Here is a tiny trained network, its code and every weight. The questions are about switching its units off for an input and a class, where a switched-off unit gives its printed mean instead of its output.

import numpy as np


def w(rows, s, z=0):
    codes = np.array(rows[::2]) - 128.0
    scale = np.full(codes.shape[1], s)
    scale[-1] = z or s
    return codes * scale


def f(y):
    return y / 2 * (1 + np.tanh(0.7978845608 * (y + 0.044715 * y**3)))


def log_softmax(a):
    a = a - a.max(-1, keepdims=True)
    return a - np.log(np.exp(a).sum(-1, keepdims=True))


def net(x, mask):
    res = np.array(x, float).reshape(1, 6) / 4 @ E
    y = f(res @ A[0][:, :-1].T + A[0][:, -1])
    res = res + np.where(mask, y, B[0][:, -1]) @ B[0][:, :-1]
    return log_softmax(res[-1] @ U[:, :-1].T + U[:, -1])


A, B = {}, {}
E = w([
[84,89,154,48,96,110,79,156,203,8,208],'x0',
[123,99,109,117,115,105,168,138,117,132,136],'x1',
[110,129,115,143,115,118,139,135,133,141,145],'x2',
[75,185,164,143,244,27,168,209,92,96,117],'x3',
[106,107,123,119,93,88,165,132,101,143,136],'x4',
[171,100,219,194,136,156,242,57,111,96,194],'x5',
],0.013)
A[0] = w([
[172,141,76,139,76,145,129,122,132,155,95,222],'N0',
[174,124,225,187,145,147,205,46,100,84,239,158],'N1',
[181,146,101,197,148,133,149,128,74,230,51,250],'N2',
[120,142,127,158,175,132,149,190,91,132,94,132],'N3',
[166,132,155,210,147,144,188,98,99,155,106,124],'N4',
[95,169,41,90,135,112,90,117,106,121,107,202],'N5',
[163,103,136,210,132,151,157,73,87,154,122,141],'N6',
[89,161,168,153,252,47,146,202,88,94,134,148],'N7',
],0.011)
B[0] = w([
[144,42,113,112,112,177,94,118,121,163,116,188],'N0',
[173,148,168,209,123,115,190,114,213,138,162,239],'N1',
[115,127,91,140,217,177,145,91,80,251,57,247],'N2',
[91,185,142,123,160,94,127,107,103,141,104,178],'N3',
[125,181,135,106,158,153,198,108,137,200,141,194],'N4',
[102,118,90,123,122,125,76,149,125,96,86,198],'N5',
[178,136,138,125,148,139,133,121,147,189,161,191],'N6',
[44,209,182,131,174,65,168,208,104,105,83,253],'N7',
],0.014,0.026)
U = w([
[137,65,59,116,126,180,81,97,76,168,53,129],'0',
[89,152,71,145,196,107,112,148,28,133,55,78],'1',
[211,118,98,163,142,168,145,105,138,192,166,107],'2',
[118,204,159,143,175,114,185,131,127,167,124,64],'3',
[123,71,69,2,24,165,23,151,161,53,192,254],'4',
[95,168,121,33,133,48,68,190,115,45,124,178],'5',
[198,81,148,196,21,133,118,94,198,77,207,153],'6',
[126,171,174,216,115,76,184,171,166,40,119,64],'7',
],0.0092,0.0071)

Each question gives the input, the list of numbers given to net, and the class t.
The units are the neurons (one row each of A and B). Each row of codes is followed by its name. A weight is (code - 128) times the scale printed after its matrix; where a second scale follows, it is the last column's (A, B and U).
mask holds one flag per neuron, in row order. A switched-off neuron (its flag False) gives its mean, the last column of its row in B, instead of its output. The means were averaged over made-up inputs and are rounded, as every weight is.
A unit's drop is (log p(t) with every unit on - log p(t) with that unit switched off) / (log p(t) with every unit on - log p(t) with every unit switched off).
The circuit of an input: a set's keep is (log p(t) with only the set's units on - log p(t) with every unit switched off) / (log p(t) with every unit on - log p(t) with every unit switched off). Starting from all 8 units, units are removed one at a time, each time the one whose removal leaves the highest keep (on an exact tie, the one counted first), for as long as the keep stays at least 0.8.
circuit, biggest first: the units of the circuit, biggest drop first
most important unit: the unit with the biggest drop
k most important neurons: the k neurons with the biggest drops, biggest first
drop when u is switched off: that unit's drop, to one decimal
input [7,-1,5,7,3,0], class 5: circuit, biggest first => [N1, N2]
input [6,-1,0,-6,-5,-6], class 4: most important neuron => [N2]
input [3,-2,0,-2,2,-8], class 4: circuit, biggest first => [N2, N7]
input [-6,-1,5,0,-5,-5], class 0: 2 most important neurons => [N7, N0]
input [-1,-2,-6,-4,-1,-1], class 0: 2 most important neurons => [N1, N7]
input [3,8,4,-1,4,-3], class 4: 2 most important neurons => [N2, N7]
input [8,-4,4,1,3,-6], class 5: 2 most important neurons => [N0, N2]
input [7,-6,3,1,5,-7], class 5: 2 most important neurons => [N2, N0]
input [-8,-4,-8,-7,7,-1], class 0: 2 most important neurons => [N1, N2]
input [8,-8,-7,-2,-5,-2], class 4: 2 most important neurons => [N7, N2]
input [5,-4,-7,5,4,-2], class 5: 2 most important neurons => [N2, N1]
input [-8,-1,-2,8,-8,-1], class 1: 2 most important neurons => [N2, N1]
input [2,-8,-7,8,-3,-7], class 5: drop when N2 is switched off => 0.5
input [3,8,1,4,0,-6], class 5: drop when N2 is switched off => 0.5
input [2,5,5,3,0,0], class 5: drop when N2 is switched off => 0.5
input [-2,7,8,-3,6,7], class 2: most important unit => N7
